[[54 44 69 58 54 43]
 [61 76 36 62 35 63]
 [71 49 77 52 25 29]
 [60 49 30 54 52 67]
 [20 54 52 65 21 35]
 [37 58 35 86 72 68]
 [58 32 31 33 65 44]
 [64 47 36 49 52 53]] ⇒ 63

[[ -7  13  -4  12  -8   7  -7 -21  15  -4  28]
 [ 14   1   7  -4   1  12   0 -18   9  -9  16]
 [ -7  -2  -3  22  11 -11  -1 -10  10   4  -5]
 [  1  -9   2  -1  15  -3   4  -2   0  -7  -9]
 [  1   0   5  -7 -13  22   7   3 -14   7   9]
 [ -4   1  -4  -4   6  15   0 -12   8 -18   8]
 [ 11  11  -8 -12  -8   8  -7  -7  15 -29   2]
 [  0  -1   4  15   6 -10  -3 -15   9   7   9]] ⇒ 16

[[2 7 5 6 4 4 3 5 3 6 3]
 [4 5 5 4 5 4 5 4 6 4 5]
 [5 5 6 4 3 5 6 5 5 5 3]
 [4 5 5 4 5 5 4 4 5 5 5]
 [5 4 6 3 5 4 4 3 6 5 4]
 [5 5 5 5 5 6 4 4 3 6 5]] ⇒ 5

[[4 2 5 3 2 8 6 8 2]
 [6 6 4 2 7 3 4 5 3]
 [2 7 8 3 3 3 1 2 8]
 [6 4 8 7 5 2 4 6 4]
 [3 3 5 3 4 2 4 7 4]
 [3 2 4 2 7 4 8 7 5]
 [2 7 2 8 7 4 4 6 7]] ⇒ 3

[[61 22 46 28 28 22 52 36]
 [26 48 30 45 61 50 45 43]
 [52 35 38 36 38 34 34 45]
 [41 26 37 37 55 54 30 58]
 [28 51 28 52 74 49 47 48]
 [30 54 33 51 75 48 50 49]
 [49 36 39 42 30 24 44 54]
 [25 52 25 38 71 46 44 52]
 [26 50 21 46 69 54 50 47]
 [29  9 37 45 51 41 37 42]
 [42 31 38 32 44 39 31 57]] ⇒ 43

[[8 4 5 6 6 8 4 5 5]
 [4 3 4 4 4 5 5 6 7]
 [4 5 6 5 4 2 6 5 4]
 [5 4 6 5 7 4 6 5 4]
 [6 4 8 9 6 5 5 4 4]
 [5 6 3 6 4 3 6 6 6]
 [4 6 5 2 4 4 6 5 7]] ⇒ 7

[[48 69 46 54 29 60 85 58 75 39]
 [46 28 48 63 39 46 32 62 21 53]
 [50 78 41 53 34 60 86 55 73 38]
 [57 16 65 59 24 55 51 72 47 43]
 [52 75 48 36 82 47 47 31 58 56]] ⇒ 53

[[622 151 538 513 379 620 391]
 [566 558 174 306 484 562 604]
 [401 391 289 232 283 346 466]
 [132 291 188 198 313 555 185]
 [329 119 251 252 457 468 478]
 [265 274 534 559 754 474 596]
 [480 211 423 381 282 214 629]
 [234 451 601 300 526 216 300]
 [574 487 293 328 722 334 298]
 [213 626 292 546 421 293 447]
 [299 556 608 351 355 644 444]] ⇒ 604
---
[[  3   7  60   8  82  57 -25  17]
 [-30 -55  12  57 -57 -76  25 -48]
 [ 63  43 -25 -30   4 -40  23  20]
 [ 22  55 -81 -36 -76 -19 -18  35]
 [  8  20   0  -3 -27  -2 -20 -81]
 [ 44  76  74   0  52  48  12 -33]
 [ 50  55  11  11 -56 -44  60 -20]] | 50

[[ -18   22   29   12   71  -36]
 [  -1    2   -9   12   51  -24]
 [   6   -4   11    6  -32    6]
 [   6   11   26   -6    0   -2]
 [   7   11   -1    1   49   -7]
 [  35    5  -12  -22   50  -58]
 [ -19  -13   -7  -17  -23   52]
 [ -45   13    0    9   42   10]
 [ -25   -2   17    5  -14 -100]
 [  38   28   -1   -2  -13  -14]] | 38

[[ 15 -19 -17  14 -10  15  -5  10]
 [ 25 -12 -32  16 -23   2 -10   9]
 [  4   3 -10 -23 -28 -43  23 -33]
 [  3 -14 -22 -33 -53 -43  27 -48]
 [ -5 -12 -16 -19 -32 -16   9 -29]
 [-17  15  13 -11   7 -10  -3 -15]
 [  4  14   0  23  19  14 -22  17]
 [-22   4  -1 -19 -11 -10   1 -28]
 [ 13 -35 -17   5 -32  16 -19  -1]
 [-25  -5  -5 -57 -50 -55  38 -76]
 [ 28 -11 -21  13 -18  -5  -1  11]] | 28

[[-25  40  38  21 -16  26  30  42  12 -26   4  -4  11   8  24  17]
 [  0  14 -57 -23  10  39 -29  28  -4   5  -6   2 -42  42   5  -2]
 [ 16  15  20  29  11   5  -2   7  -9 -10  -4  -1 -42 -27  -1   9]
 [-22   4  -8   4  30 -10  -4  15  30 -12 -12   3 -75  25  -5 -20]
 [ -5 -25   6  24   2  10  22 -39 -16  31   3   9  24 -28 -26   7]
 [ -8 -29 -44 -55 -11  -4  -2 -17  10 -11   4  -6 -18  14  17  10]
 [ -2  57 -43   2 -26 -20   9 -30 -16 -33  -3   1   9 -47  21  -9]
 [-18 -79  13  -6  11  44 -38  -8   5  34   4  11 -28  48  20  11]
 [ 35  39 -48   4   4 -58  15 -85   1   9   1   2 -24  28   2 -16]
 [ 17  20 -32  -2 -10  21 -32  -4  -4 -50   2   0 -33  74   1 -33]
 [ 21  10 -21  12 -17 -53 -49  -7  15   3   0   0 -20  11   5   4]] | 21

[[ 53 -27  46 -25 -31 -12 -68  17  -5  76 -25]
 [ 46 -24  49 -16 -14 -10 -68   7  -5  52 -14]
 [ 25  -5   7 -24 -14 -16 -27  14   7  37 -13]
 [  7  -2   0  -8 -12  -3  -7   5  -1  17  -8]
 [ 12  -9   9 -17 -33   1 -31   0 -11  33 -21]
 [ -5   1  -6   1  -6   3   9   2  -1   3  -3]
 [ 17  -6  14 -12  -4  -8 -30   0   0  15  -5]
 [-47  20 -32  30  30  16  58 -18   0 -70  24]
 [-13   3  -7   9  -1   8  14  -5  -5 -12   2]
 [ -8   5  -5   6  16   0  10  -4   4 -21  10]
 [  5  -8  12   2 -14   7 -12  -2 -10  14  -8]] | 5
---
[[ 65 -22 -22 -62  12   2 -61  14  53  24]
 [ 15  10   5 -29  -5 -14  -5  10  16   9]
 [ 14 -34 -22  16  19  29 -28 -13   6   1]
 [ 50 -66 -44  -1  36  48 -74 -16  31   9]
 [  9 -74 -45  59  39  69 -49 -35  -4  -9]
 [ 21  45  23 -70 -22 -49   8  33  27  18]
 [-81   7  13  96  -4  17  63 -28 -68 -35]
 [ -8 -34 -19  41  17  35 -13 -20 -11  -9]
 [-30  96  59 -52 -52 -84  75  39 -10   4]
 [-85  19  22  88 -10   5  72 -23 -69 -33]] out 22

[[-44 -60 -26   6  58  90  45  26 -21 -58 -61]
 [  8 -51 -73 -62 -20  26  53  73  47  22 -21]
 [ 14  71  61  46  -1 -42 -71 -62 -38   2  43]
 [ -4 -61 -71 -56  -9  42  60  72  40   8 -31]
 [ 17  72  59  46  -2 -45 -70 -61 -37   3  45]
 [  1  62  64  55  16 -26 -66 -61 -49 -15  28]
 [-43 -60 -26   7  56  90  45  27 -21 -58 -60]
 [ 26  73  55  36 -15 -58 -73 -57 -27  16  53]] out 55

[[-14  -4   4 -38 -25   8  41  18  70  -5  -7 -26  58]
 [-13 -19  13 -29  -2  15  42   5  76  12 -19 -23  85]
 [  7  46  15 -37  -7 -31  50 -69 -19 -28   6  11 -33]
 [-21 -25  16 -29 -15  18  43  41  65 -12   0 -18  88]
 [ 13   9 -35 -33 -28   7  57 -62   5 -48 -15 -72  -9]
 [-16 -12  16 -24  -9  19  30  29  68   6 -23 -31  82]
 [  3  -7 -46  32 -18 -17  54 -59  -4 -78  18 -21   1]
 [-44  10  12 -20  -5   3  30  35  63 -19  -3   7  57]
 [-18 -18   6 -35 -13  19  23   0  78 -18 -15  -7  71]
 [ 16 -10 -20 -17  -3 -28  32 -60  -9 -33 -18  -5  -7]] out -20

[[-10  -6 -30   3  53 -36  45]
 [-35 -17 -47  -1  59 -42  20]
 [-14  27  87 -63 -86 -36  27]
 [-17  -6 -52  19  76 -51 -57]
 [-34 -14 -56  -8  55 -56 -29]] out -56

[[   6    1  -10  -11   -2  -41   -8  -13   -6  -13   26   -6 -102   29
   -20   -5]
 [  -1    1    5    5    0   15    4    3    2    5  -11    5   48  -14
    11   -3]
 [  -3   -5   -4   -6    1   -3   -5    5    2   -4    9  -12  -52   15
   -16   20]
 [ -13   -8    8    6    4   51    4   24   12   11  -22   -8   65  -17
     4   34]
 [  15   13   -2    3   -5  -38    2  -27  -13   -4    7   21    9   -4
    16  -52]
 [ -17  -12    7    4    5   57    3   31   15   11  -21  -15   51  -13
    -2   49]
 [   9    7   -2    1   -3  -23    1  -16   -7   -3    5   11   -1   -1
     8  -29]
 [  -8   -4    8    7    3   40    5   16    8   10  -21   -1   71  -20
    10   17]
 [   6    6    1    4   -2  -10    3  -11   -5    1   -3   12   28   -9
    13  -25]
 [  -8   -6    3    2    3   28    1   15    7    5  -10   -8   22   -5
    -2   25]] out 3
